Below are the code and all the weights of a small trained network. Each question names an input and a target symbol and asks about switching units off, where a switched-off unit gives its printed mean instead of its output.

import numpy as np


def w(rows, s, z=0):
    codes = np.array(rows[::2]) - 128.0
    scale = np.full(codes.shape[1], s)
    scale[-1] = z or s
    return codes * scale


def norm(h):
    return h / np.sqrt((h * h).mean(-1, keepdims=True) + 1e-5)


def f(y):
    return np.maximum(y, 0)


def softmax(a):
    e = np.exp(a - a.max(-1, keepdims=True))
    return e / e.sum(-1, keepdims=True)


def log_softmax(a):
    a = a - a.max(-1, keepdims=True)
    return a - np.log(np.exp(a).sum(-1, keepdims=True))


def net(x, mask):
    ids = ['ΔΞΦΨαβγημπστω'.index(c) for c in x.split()]
    T = len(ids)
    res = E[ids] + P[:T]
    u = 0
    for l in range(3):
        q, k, v = (norm(res) @ M[l].T for M in (Q, K, V))
        z = softmax(np.where(np.tri(T) > 0, q @ k.T / 4**0.5, -1e9)) @ v
        res = res + np.where(mask[u], z, O[l][:, -1]) @ O[l][:, :-1]
        u += 1
        y = f(norm(res) @ A[l][:, :-1].T + A[l][:, -1])
        res = res + np.where(mask[u : u + 8], y, B[l][:, -1]) @ B[l][:, :-1]
        u += 8
    return log_softmax(norm(res)[-1] @ U[:, :-1].T + U[:, -1])


Q, K, V, O, A, B = {}, {}, {}, {}, {}, {}
E = w([
[253,96,61,153,148,125,184,121],'Δ',
[154,22,121,150,184,181,51,116],'Ξ',
[188,138,171,201,159,170,113,82],'Φ',
[200,188,111,117,176,18,93,135],'Ψ',
[33,129,136,124,135,58,175,124],'α',
[94,48,75,175,207,102,115,100],'β',
[171,138,96,216,157,113,211,46],'γ',
[53,158,246,134,99,220,105,167],'η',
[96,63,215,187,215,154,95,124],'μ',
[106,93,184,119,160,62,112,228],'π',
[32,75,133,131,77,152,87,111],'σ',
[110,155,100,165,125,88,45,63],'τ',
[128,42,152,126,53,84,108,124],'ω',
],0.023)
P = w([
[69,158,249,114,178,25,183,53],'0',
[55,124,184,91,169,46,123,56],'1',
[85,132,150,92,145,77,118,67],'2',
[112,128,139,117,146,86,122,102],'3',
[126,148,131,129,138,94,117,116],'4',
[133,152,124,141,130,103,118,136],'5',
[140,158,112,154,120,109,113,146],'6',
[139,170,104,161,112,124,112,163],'7',
[148,177,86,171,98,133,109,180],'8',
[149,182,74,181,93,146,114,192],'9',
[161,183,56,195,93,158,126,205],'10',
],0.011)
Q[0] = w([
[93,124,147,10,37,227,167,46],'0.h0',
[155,131,120,6,61,130,83,98],'0.h0',
[124,100,132,189,124,75,113,118],'0.h0',
[142,151,108,219,151,82,159,149],'0.h0',
],0.011)
K[0] = w([
[117,111,228,44,246,128,197,34],'0.h0',
[124,101,166,44,142,109,174,69],'0.h0',
[125,91,106,123,71,118,93,170],'0.h0',
[111,125,95,254,63,117,98,196],'0.h0',
],0.0088)
V[0] = w([
[131,122,102,253,126,122,97,121],'0.h0',
[77,180,81,50,105,155,100,127],'0.h0',
[166,168,115,200,214,144,138,161],'0.h0',
[136,106,155,170,137,137,158,110],'0.h0',
],0.0063)
O[0] = w([
[81,103,111,154,121,168,58,56,193],'0.h0',
[2,111,126,197,87,136,52,113,3],'0.h0',
[109,131,102,211,116,67,168,146,141],'0.h0',
[104,111,132,106,147,188,64,143,146],'0.h0',
],0.0085,0.0039)
A[0] = w([
[94,136,193,207,243,187,70,92,137],'0.n0',
[168,90,91,91,130,131,2,133,119],'0.n1',
[81,169,131,190,81,219,85,93,129],'0.n2',
[87,129,127,206,142,113,172,35,209],'0.n3',
[10,37,93,144,127,59,191,82,252],'0.n4',
[65,173,208,147,173,115,174,187,118],'0.n5',
[8,194,186,112,119,141,157,119,118],'0.n6',
[130,58,161,144,87,85,171,152,53],'0.n7',
],0.0078,0.0035)
B[0] = w([
[117,1,68,49,159,212,181,112,217],'0.n0',
[58,185,100,144,60,126,209,173,190],'0.n1',
[74,134,71,111,138,128,114,77,176],'0.n2',
[130,110,34,104,177,167,79,112,233],'0.n3',
[77,246,135,106,145,116,226,166,255],'0.n4',
[106,111,102,77,139,174,67,182,226],'0.n5',
[118,211,92,89,140,183,99,168,176],'0.n6',
[165,157,183,134,125,153,137,151,178],'0.n7',
],0.0084,0.0061)
Q[1] = w([
[110,230,66,2,130,219,181,125],'1.h0',
[107,152,109,208,54,138,71,245],'1.h0',
[38,150,176,139,145,107,104,8],'1.h0',
[51,159,51,151,119,150,112,137],'1.h0',
],0.0063)
K[1] = w([
[163,149,119,158,53,196,77,73],'1.h0',
[88,104,229,151,75,105,193,36],'1.h0',
[103,193,89,168,254,162,89,132],'1.h0',
[110,110,42,137,39,144,98,176],'1.h0',
],0.0035)
V[1] = w([
[133,68,149,69,11,85,155,86],'1.h0',
[158,162,84,73,214,170,104,144],'1.h0',
[129,141,119,138,175,110,74,145],'1.h0',
[135,96,2,174,139,133,97,231],'1.h0',
],0.0068)
O[1] = w([
[184,137,42,176,49,114,191,77,65],'1.h0',
[86,208,190,169,136,119,147,254,255],'1.h0',
[82,146,124,89,148,101,197,154,144],'1.h0',
[107,135,173,96,154,76,183,148,144],'1.h0',
],0.0099,0.0042)
A[1] = w([
[156,132,122,126,182,115,40,133,40],'1.n0',
[54,142,225,124,119,63,132,217,105],'1.n1',
[129,129,154,183,246,110,141,131,114],'1.n2',
[115,147,201,152,165,103,146,166,2],'1.n3',
[88,149,172,104,158,142,169,78,52],'1.n4',
[75,154,131,161,161,115,156,12,138],'1.n5',
[142,155,101,158,89,68,101,65,250],'1.n6',
[112,144,126,112,151,89,83,151,125],'1.n7',
],0.012,0.0042)
B[1] = w([
[142,101,180,160,67,166,217,126,144],'1.n0',
[141,91,97,142,138,122,70,1,252],'1.n1',
[165,197,129,77,79,210,83,165,213],'1.n2',
[143,152,105,104,150,98,133,242,169],'1.n3',
[135,106,123,81,79,66,96,120,150],'1.n4',
[154,200,160,78,134,164,3,155,166],'1.n5',
[40,140,89,55,209,156,106,129,162],'1.n6',
[85,161,73,116,137,130,141,198,179],'1.n7',
],0.0096,0.012)
Q[2] = w([
[106,103,202,170,88,68,69,49],'2.h0',
[95,116,107,151,177,137,180,87],'2.h0',
[141,107,98,10,78,117,132,72],'2.h0',
[128,108,245,131,173,77,173,106],'2.h0',
],0.013)
K[2] = w([
[119,156,191,103,190,159,137,86],'2.h0',
[135,108,112,53,132,123,155,122],'2.h0',
[95,86,136,127,9,93,133,83],'2.h0',
[139,104,205,115,183,105,123,127],'2.h0',
],0.014)
V[2] = w([
[162,55,79,115,182,85,81,71],'2.h0',
[133,63,101,116,103,121,75,206],'2.h0',
[183,125,130,173,2,98,38,10],'2.h0',
[159,72,167,94,124,144,145,48],'2.h0',
],0.0099)
O[2] = w([
[83,132,129,100,84,146,47,177,162],'2.h0',
[180,116,155,132,89,90,112,172,203],'2.h0',
[102,130,162,2,90,92,114,107,3],'2.h0',
[137,138,122,114,86,114,152,140,11],'2.h0',
],0.015,0.0046)
A[2] = w([
[70,139,163,202,223,138,124,121,2],'2.n0',
[48,73,195,103,172,82,120,215,169],'2.n1',
[140,169,206,232,209,153,234,174,72],'2.n2',
[15,190,140,171,104,101,177,119,40],'2.n3',
[66,166,189,89,195,94,77,175,146],'2.n4',
[126,124,129,174,78,180,176,48,220],'2.n5',
[118,65,174,136,189,100,116,136,71],'2.n6',
[111,96,201,163,74,248,135,108,187],'2.n7',
],0.012,0.0037)
B[2] = w([
[138,162,186,27,61,84,149,154,223],'2.n0',
[214,218,108,132,95,195,119,98,200],'2.n1',
[110,80,98,58,78,97,132,67,251],'2.n2',
[213,93,183,205,51,220,102,96,150],'2.n3',
[148,18,100,214,92,80,155,133,254],'2.n4',
[129,65,209,75,115,75,63,131,143],'2.n5',
[160,147,125,112,65,225,126,168,150],'2.n6',
[81,180,199,206,173,5,139,109,158],'2.n7',
],0.013,0.0099)
U = w([
[197,84,82,135,139,139,176,29,96],'Δ',
[81,27,121,146,131,115,156,135,144],'Ξ',
[153,117,167,142,190,111,87,60,190],'Φ',
[111,169,84,138,181,18,128,125,125],'Ψ',
[104,204,102,174,79,141,220,121,160],'α',
[63,131,64,95,169,148,192,196,101],'β',
[157,250,112,121,162,172,119,99,130],'γ',
[72,197,170,146,143,116,162,170,254],'η',
[120,117,162,115,153,221,174,170,191],'μ',
[196,148,170,132,86,132,83,219,56],'π',
[118,91,119,172,84,212,94,44,142],'σ',
[51,105,50,161,130,144,43,96,78],'τ',
[104,145,141,25,81,122,107,119,105],'ω',
],0.014,0.0063)

Each question gives the input, a string of symbols that net reads in full, and the target symbol t.
The units are the heads (4 rows each of Q, K, V and O) and the neurons (one row each of A and B). Each row of codes is followed by its name. A weight is (code - 128) times the scale printed after its matrix; where a second scale follows, it is the last column's (O, A, B and U).
mask holds one flag per unit, layer by layer, with each layer's heads first. A switched-off unit (its flag False) gives its mean, the last column of its rows in O or B, instead of its output. The means were averaged over made-up inputs and are rounded, as every weight is.
A unit's drop is (log p(t) with every unit on - log p(t) with that unit switched off) / (log p(t) with every unit on - log p(t) with every unit switched off).
The circuit of an input: a set's keep is (log p(t) with only the set's units on - log p(t) with every unit switched off) / (log p(t) with every unit on - log p(t) with every unit switched off). Starting from the 12 units with the biggest drops (on a tie, the unit counted first), units are removed one at a time, each time the one whose removal leaves the highest keep (on an exact tie, the one counted first), for as long as the keep stays at least 0.8.
units of the circuit, in order: the units of the circuit, biggest drop first
unit that matters most: the unit with the biggest drop
k most important neurons: the k neurons with the biggest drops, biggest first
k most important neurons of layer l: the k neurons of layer l with the biggest drops, biggest first
input Δ η ω α μ π Ψ π Ξ, target π: units of the circuit, in order	[1.n1, 2.n7]
input π α Δ Ψ γ Φ η, target η: units of the circuit, in order	[2.n7]
input Ψ π π, target π: 3 most important neurons	[1.n1, 2.n0, 2.n1]
input Δ μ γ γ γ τ η τ Ξ ω Ξ, target ω: units of the circuit, in order	[2.h0, 0.n0, 1.n1]
input π Δ π ω τ π π π σ, target σ: 3 most important neurons	[2.n3, 0.n6, 0.n0]
input π Ψ Δ π ω Ψ, target ω: units of the circuit, in order	[2.h0, 1.n1]
input π Δ π Δ ω η π, target ω: units of the circuit, in order	[1.n1, 2.h0]
input π ω Δ Δ α Ψ π τ Ψ π, target τ: 3 most important neurons	[1.n1, 0.n4, 1.n2]
input γ η π ω ω π ω γ, target ω: units of the circuit, in order	[2.h0, 1.n3]
input π π τ Δ Ψ π τ γ π Φ, target Φ: 2 most important neurons	[2.n7, 0.n4]
input ω Δ Ψ, target ω: 3 most important neurons	[1.n3, 0.n3, 0.n6]
input ω Δ Ξ π Ξ, target π: 4 most important neurons	[1.n1, 1.n6, 1.n7, 0.n0]
input ω Δ π α, target π: 2 most important neurons	[1.n6, 0.n4]
input γ Φ γ, target γ: 2 most important neurons	[1.n5, 1.n1]
input Δ ω τ Δ, target ω: units of the circuit, in order	[2.h0, 1.h0]
input α γ π τ ω π τ, target ω: units of the circuit, in order	[2.h0]
input γ π π π γ ω τ, target ω: units of the circuit, in order	[2.h0, 1.h0]
input σ π ω Ψ η η, target η: 2 most important neurons	[2.n7, 2.n2]
input Δ Ψ τ ω Φ, target ω: units of the circuit, in order	[2.h0, 0.n0]
input ω η Ψ π β, target π: 3 most important neurons	[1.n1, 1.n6, 0.n5]
input π Δ Δ Ψ μ τ π Ξ π Δ μ, target μ: 3 most important neurons	[0.n0, 2.n4, 1.n1]
input μ π η π ω Ξ Ξ ω Ξ, target Ξ: unit that matters most	1.h0
input γ α π, target π: 2 most important neurons of layer 1	[1.n1, 1.n3]
input ω Ψ Δ π β τ π Ψ, target τ: 4 most important neurons	[1.n1, 1.n6, 2.n0, 0.n3]
input η ω τ γ, target ω: 2 most important neurons	[1.n5, 1.n4]
input π ω Δ Δ π Δ, target π: 2 most important neurons	[1.n1, 1.n7]
input Φ η ω Δ π γ π π τ Ψ Φ, target τ: unit that matters most	0.h0
input β α ω Ξ Δ α π Ψ, target π: 3 most important neurons of layer 1	[1.n1, 1.n6, 1.n0]
